[[ 49  -5]
 [ 44 -22]
 [  1  52]
 [  4  -3]
 [-21 -19]]
->
[-5 44]

[[ -9  42 -30]
 [-27  50  35]]
->
[-30  50]

[[-14 -32 -46]
 [ -2   1 -35]
 [ -8  -9 -37]]
->
[-46   1  -8]

[[  6 -11 -11]
 [-10  13  24]
 [ 14  10 -15]
 [ -8  15  41]]
->
[-11  13  14]

[[ 11 -46  55]
 [ 11  15  37]
 [-55  19 -17]
 [ 32 -27 -46]]
->
[ 55  15 -55]

[[-22 -35  35 -23]
 [  4  13 -31  -5]
 [-34 -56  33 -31]
 [-11 -17   0  -7]
 [ 16  19 -14  17]]
->
[-23 -31 -56 -11]

[[  4  44  30 -20  -7]
 [  4   9  27 -39  -7]
 [  4  19  27 -19  -5]]
->
[ -7 -39  27]

[[  2 -31]
 [ 12 -46]]
->
[-31  12]
---
[[-33 -38  -3  44 -47  25  14  56 -37 -34 -12]
 [ -3  -6   9   4 -12  -5 -13  -2   5   4  -9]
 [ -2  -4   1   3   0  -7   2  -1   0  -1  -4]
 [ -5  -1   7   8  -5   7  -5  -3  -1   3  -7]]
->
[[-33 -38  -3  44 -47  25  14  56 -37 -34 -12]
 [ -2  -4   1   3   0  -7   2  -1   0  -1  -4]
 [ -5  -1   7   8  -5   7  -5  -3  -1   3  -7]
 [ -3  -6   9   4 -12  -5 -13  -2   5   4  -9]]

[[  2   1 -28 -12   2 -47  -1   0   7   0   0   0 -15  24]
 [  0  -7  -4 -13   2  -3   1   1  -1  -1   1  -5  -4  -7]
 [ -1   6  19 -20  -4  -9  -2  -1  -3   1  -3   3  24  -9]
 [  0  -2  -9 -23  -1   7  -1  -1 -15   1   0  -1 -18  26]
 [  3   2   1   7   1   0   1   1 -18   1  -1   2  -1  36]]
->
[[  2   1 -28 -12   2 -47  -1   0   7   0   0   0 -15  24]
 [  0  -2  -9 -23  -1   7  -1  -1 -15   1   0  -1 -18  26]
 [  0  -7  -4 -13   2  -3   1   1  -1  -1   1  -5  -4  -7]
 [  3   2   1   7   1   0   1   1 -18   1  -1   2  -1  36]
 [ -1   6  19 -20  -4  -9  -2  -1  -3   1  -3   3  24  -9]]

[[-26   3 -32  28  -4  -9  -9  -2 -18]
 [ 19   9   3 -30   1 -11  -5   8   9]
 [ -5   4  31   1  20 -11  25  11 -13]
 [-19 -35 -41  44 -42 -38 -20  14 -23]
 [-15  29 -10  -8  22   9  -1 -11  -9]
 [  6  10  -7  15 -23  -2   5 -13  27]
 [-29 -40  11 -34  21  -2   0  17 -16]
 [  0   1   0  -3   3  -4  -4   0  -3]
 [ -6  19  -1 -10  16  10   1  -7   0]
 [  0  -1 -31   2  -5  18 -13  -4  24]]
->
[[-19 -35 -41  44 -42 -38 -20  14 -23]
 [-26   3 -32  28  -4  -9  -9  -2 -18]
 [  0  -1 -31   2  -5  18 -13  -4  24]
 [-15  29 -10  -8  22   9  -1 -11  -9]
 [  6  10  -7  15 -23  -2   5 -13  27]
 [ -6  19  -1 -10  16  10   1  -7   0]
 [  0   1   0  -3   3  -4  -4   0  -3]
 [ 19   9   3 -30   1 -11  -5   8   9]
 [-29 -40  11 -34  21  -2   0  17 -16]
 [ -5   4  31   1  20 -11  25  11 -13]]

[[ -5   2  -5   1 -12   3  -2  -7   9 -31  47 -38   7  -2 -16]
 [ 32   2  39   0 -10   3   8  -7   7 -31  -4  16   7  -2 -24]
 [  1   2 -26  -1 -10   3 -13 -11  32 -31  18  27   7  -2  29]]
->
[[  1   2 -26  -1 -10   3 -13 -11  32 -31  18  27   7  -2  29]
 [ -5   2  -5   1 -12   3  -2  -7   9 -31  47 -38   7  -2 -16]
 [ 32   2  39   0 -10   3   8  -7   7 -31  -4  16   7  -2 -24]]

[[-37  34  16   8  30  -6]
 [-47  -6 -12  21   4  -3]
 [  1  -5  -9  -3   1  -3]]
->
[[-47  -6 -12  21   4  -3]
 [  1  -5  -9  -3   1  -3]
 [-37  34  16   8  30  -6]]

[[ 12 -26  13  -3  -4 -31  -8   6]
 [  4  14  19   1   6  23  -4   4]
 [ -3  12  37  23 -10  37  -9   9]
 [-15   8   2  12 -18 -17   6  -1]
 [  2   2 -22  -3  10  24   1  -3]
 [-19   1 -50  -5 -15 -39  17 -10]
 [ 14  24 -11 -24  31  16   3  -6]
 [ 21 -16  12 -14  21  18 -10   6]
 [ 14 -17 -44 -15  25  35  -2  -5]
 [ -7   1  29  13 -18 -22   0   5]]
->
[[-19   1 -50  -5 -15 -39  17 -10]
 [ 14 -17 -44 -15  25  35  -2  -5]
 [  2   2 -22  -3  10  24   1  -3]
 [ 14  24 -11 -24  31  16   3  -6]
 [-15   8   2  12 -18 -17   6  -1]
 [ 21 -16  12 -14  21  18 -10   6]
 [ 12 -26  13  -3  -4 -31  -8   6]
 [  4  14  19   1   6  23  -4   4]
 [ -7   1  29  13 -18 -22   0   5]
 [ -3  12  37  23 -10  37  -9   9]]

[[  2   3   1]
 [-20  -1 -12]
 [ 10  -7  10]
 [-13  -3  -1]
 [ 39 -27  35]
 [ 34  10  33]
 [  5 -10  14]
 [-45  24 -29]]
->
[[-45  24 -29]
 [-20  -1 -12]
 [-13  -3  -1]
 [  2   3   1]
 [ 10  -7  10]
 [  5 -10  14]
 [ 34  10  33]
 [ 39 -27  35]]

[[ 35 -11 -31  30]
 [ 30  -9 -14  36]
 [ 36  -9 -29  28]
 [ 14  -2  -4  14]
 [  4   1  -1   2]
 [ 34  -8 -18  34]
 [ 50 -13 -35  46]
 [ 21  -5   9  38]
 [ 11  -3  -5  13]]
->
[[ 50 -13 -35  46]
 [ 35 -11 -31  30]
 [ 36  -9 -29  28]
 [ 34  -8 -18  34]
 [ 30  -9 -14  36]
 [ 11  -3  -5  13]
 [ 14  -2  -4  14]
 [  4   1  -1   2]
 [ 21  -5   9  38]]
